Here is a tiny trained network, its code and every weight. The questions are about switching its units off for an input and a target symbol, where a switched-off unit gives its printed mean instead of its output.

import numpy as np


def w(rows, s, z=0):
    codes = np.array(rows[::2]) - 128.0
    scale = np.full(codes.shape[1], s)
    scale[-1] = z or s
    return codes * scale


def f(y):
    return np.maximum(y, 0)


def softmax(a):
    e = np.exp(a - a.max(-1, keepdims=True))
    return e / e.sum(-1, keepdims=True)


def log_softmax(a):
    a = a - a.max(-1, keepdims=True)
    return a - np.log(np.exp(a).sum(-1, keepdims=True))


def net(x, mask):
    ids = ['βγδεηλπσφψ'.index(c) for c in x.split()]
    T = len(ids)
    res = E[ids] + P[:T]
    u = 0
    for l in range(2):
        q, k, v = (res @ M[l].T for M in (Q, K, V))
        z = softmax(np.where(np.tri(T) > 0, q @ k.T / 2**0.5, -1e9)) @ v
        res = res + np.where(mask[u], z, O[l][:, -1]) @ O[l][:, :-1]
        u += 1
        y = f(res @ A[l][:, :-1].T + A[l][:, -1])
        res = res + np.where(mask[u : u + 16], y, B[l][:, -1]) @ B[l][:, :-1]
        u += 16
    return log_softmax(res[-1] @ U[:, :-1].T + U[:, -1])


Q, K, V, O, A, B = {}, {}, {}, {}, {}, {}
E = w([
[144,207,108],'β',
[140,203,117],'γ',
[127,201,134],'δ',
[142,208,117],'ε',
[126,197,144],'η',
[68,204,197],'λ',
[92,56,193],'π',
[150,54,65],'σ',
[248,70,137],'φ',
[178,17,199],'ψ',
],0.016)
P = w([
[2,87,65],'0',
[75,176,114],'1',
[133,193,143],'2',
[168,142,205],'3',
[164,94,212],'4',
[162,45,177],'5',
[135,46,125],'6',
[108,61,90],'7',
],0.0063)
Q[0] = w([
[127,254,114],'0.h1',
[185,148,182],'0.h1',
],0.0089)
K[0] = w([
[154,70,177],'0.h1',
[227,188,254],'0.h1',
],0.01)
V[0] = w([
[88,1,120],'0.h1',
[76,118,64],'0.h1',
],0.0091)
O[0] = w([
[156,160,254,3],'0.h1',
[167,35,76,86],'0.h1',
],0.0086,0.0033)
A[0] = w([
[172,235,141,84],'0.n1',
[106,118,173,68],'0.n2',
[95,9,84,38],'0.n3',
[163,180,163,80],'0.n4',
[88,175,82,211],'0.n5',
[73,122,118,7],'0.n6',
[179,80,79,1],'0.n7',
[48,75,44,42],'0.n8',
[36,152,119,56],'0.n9',
[207,101,125,98],'0.n10',
[171,159,182,135],'0.n11',
[112,151,142,13],'0.n12',
[53,159,129,80],'0.n13',
[105,200,92,71],'0.n14',
[181,211,137,59],'0.n15',
[87,108,165,64],'0.n16',
],0.011,0.0026)
B[0] = w([
[90,22,167,253],'0.n1',
[123,130,22,162],'0.n2',
[99,15,213,215],'0.n3',
[84,58,157,191],'0.n4',
[72,216,95,246],'0.n5',
[173,183,231,146],'0.n6',
[254,86,220,174],'0.n7',
[115,100,98,208],'0.n8',
[252,191,144,209],'0.n9',
[239,142,208,168],'0.n10',
[101,104,149,196],'0.n11',
[233,64,191,149],'0.n12',
[205,174,167,212],'0.n13',
[122,196,196,229],'0.n14',
[85,64,174,207],'0.n15',
[124,187,74,164],'0.n16',
],0.0042,0.0058)
Q[1] = w([
[253,144,115],'1.h1',
[107,199,77],'1.h1',
],0.013)
K[1] = w([
[96,247,149],'1.h1',
[102,111,211],'1.h1',
],0.011)
V[1] = w([
[2,172,208],'1.h1',
[29,61,58],'1.h1',
],0.0086)
O[1] = w([
[31,193,149,226],'1.h1',
[2,4,71,2],'1.h1',
],0.007,0.0024)
A[1] = w([
[170,153,218,142],'1.n1',
[150,116,138,118],'1.n2',
[137,174,105,3],'1.n3',
[123,127,86,79],'1.n4',
[180,99,93,102],'1.n5',
[149,94,104,82],'1.n6',
[170,103,109,111],'1.n7',
[123,141,134,140],'1.n8',
[127,112,114,77],'1.n9',
[159,136,192,194],'1.n10',
[32,118,131,103],'1.n11',
[167,120,6,186],'1.n12',
[146,70,143,131],'1.n13',
[120,185,145,117],'1.n14',
[126,70,128,104],'1.n15',
[126,104,172,84],'1.n16',
],0.011,0.0052)
B[1] = w([
[131,81,92,248],'1.n1',
[121,73,139,148],'1.n2',
[117,115,255,145],'1.n3',
[141,94,96,132],'1.n4',
[81,209,113,152],'1.n5',
[137,137,120,145],'1.n6',
[118,164,112,151],'1.n7',
[141,136,112,151],'1.n8',
[129,170,123,132],'1.n9',
[138,68,82,227],'1.n10',
[103,190,124,171],'1.n11',
[89,12,74,153],'1.n12',
[143,193,189,176],'1.n13',
[220,152,135,201],'1.n14',
[143,216,121,163],'1.n15',
[141,91,133,161],'1.n16',
],0.0066,0.012)
U = w([
[112,122,81,88],'β',
[3,142,232,179],'γ',
[108,178,104,112],'δ',
[118,162,66,87],'ε',
[145,253,165,235],'η',
[116,139,85,217],'λ',
[235,140,77,51],'π',
[133,135,141,121],'σ',
[124,83,246,6],'φ',
[114,160,107,28],'ψ',
],0.0071,0.0021)

Each question gives the input, a string of symbols that net reads in full, and the target symbol t.
The units are the heads (2 rows each of Q, K, V and O) and the neurons (one row each of A and B). Each row of codes is followed by its name. A weight is (code - 128) times the scale printed after its matrix; where a second scale follows, it is the last column's (O, A, B and U).
mask holds one flag per unit, layer by layer, with each layer's heads first. A switched-off unit (its flag False) gives its mean, the last column of its rows in O or B, instead of its output. The means were averaged over made-up inputs and are rounded, as every weight is.
A unit's drop is (log p(t) with every unit on - log p(t) with that unit switched off) / (log p(t) with every unit on - log p(t) with every unit switched off).
most important unit: the unit with the biggest drop
k most important neurons: the k neurons with the biggest drops, biggest first
top k neurons in layer l: the k neurons of layer l with the biggest drops, biggest first
drop of u: that unit's drop, to one decimal
input γ λ ψ β δ, target φ: most important unit	0.h1
input ε ε λ λ β φ β, target π: top 2 neurons in layer 0	[0.n7 0.n10]
input η φ π ε φ δ, target π: 2 most important neurons	[0.n10 0.n7]
input π π λ β δ β φ η, target π: 2 most important neurons	[0.n7 0.n10]
input η β φ β λ γ β, target η: top 3 neurons in layer 0	[0.n3 0.n4 0.n14]
input π δ λ ψ β γ, target φ: 2 most important neurons	[0.n1 0.n15]
input ψ λ γ ε λ η γ, target η: top 2 neurons in layer 1	[1.n14 1.n12]
input η β γ λ η φ γ, target π: 2 most important neurons	[0.n7 0.n10]
input π λ λ π γ λ φ λ, target π: top 2 neurons in layer 0	[0.n7 0.n10]
input φ ψ ε, target φ: 3 most important neurons	[0.n1 0.n15 0.n4]
input γ φ λ, target π: drop of 0.n13	0.0
input φ π β λ λ λ β λ, target η: drop of 1.n1	-0.1
input φ λ η, target π: drop of 0.n10	0.3
input π β λ λ π π η λ, target γ: drop of 1.n3	0.0
input π β ε γ β π, target γ: most important unit	0.n3
input φ π φ π, target π: top 3 neurons in layer 0	[0.n10 0.n1 0.n3]
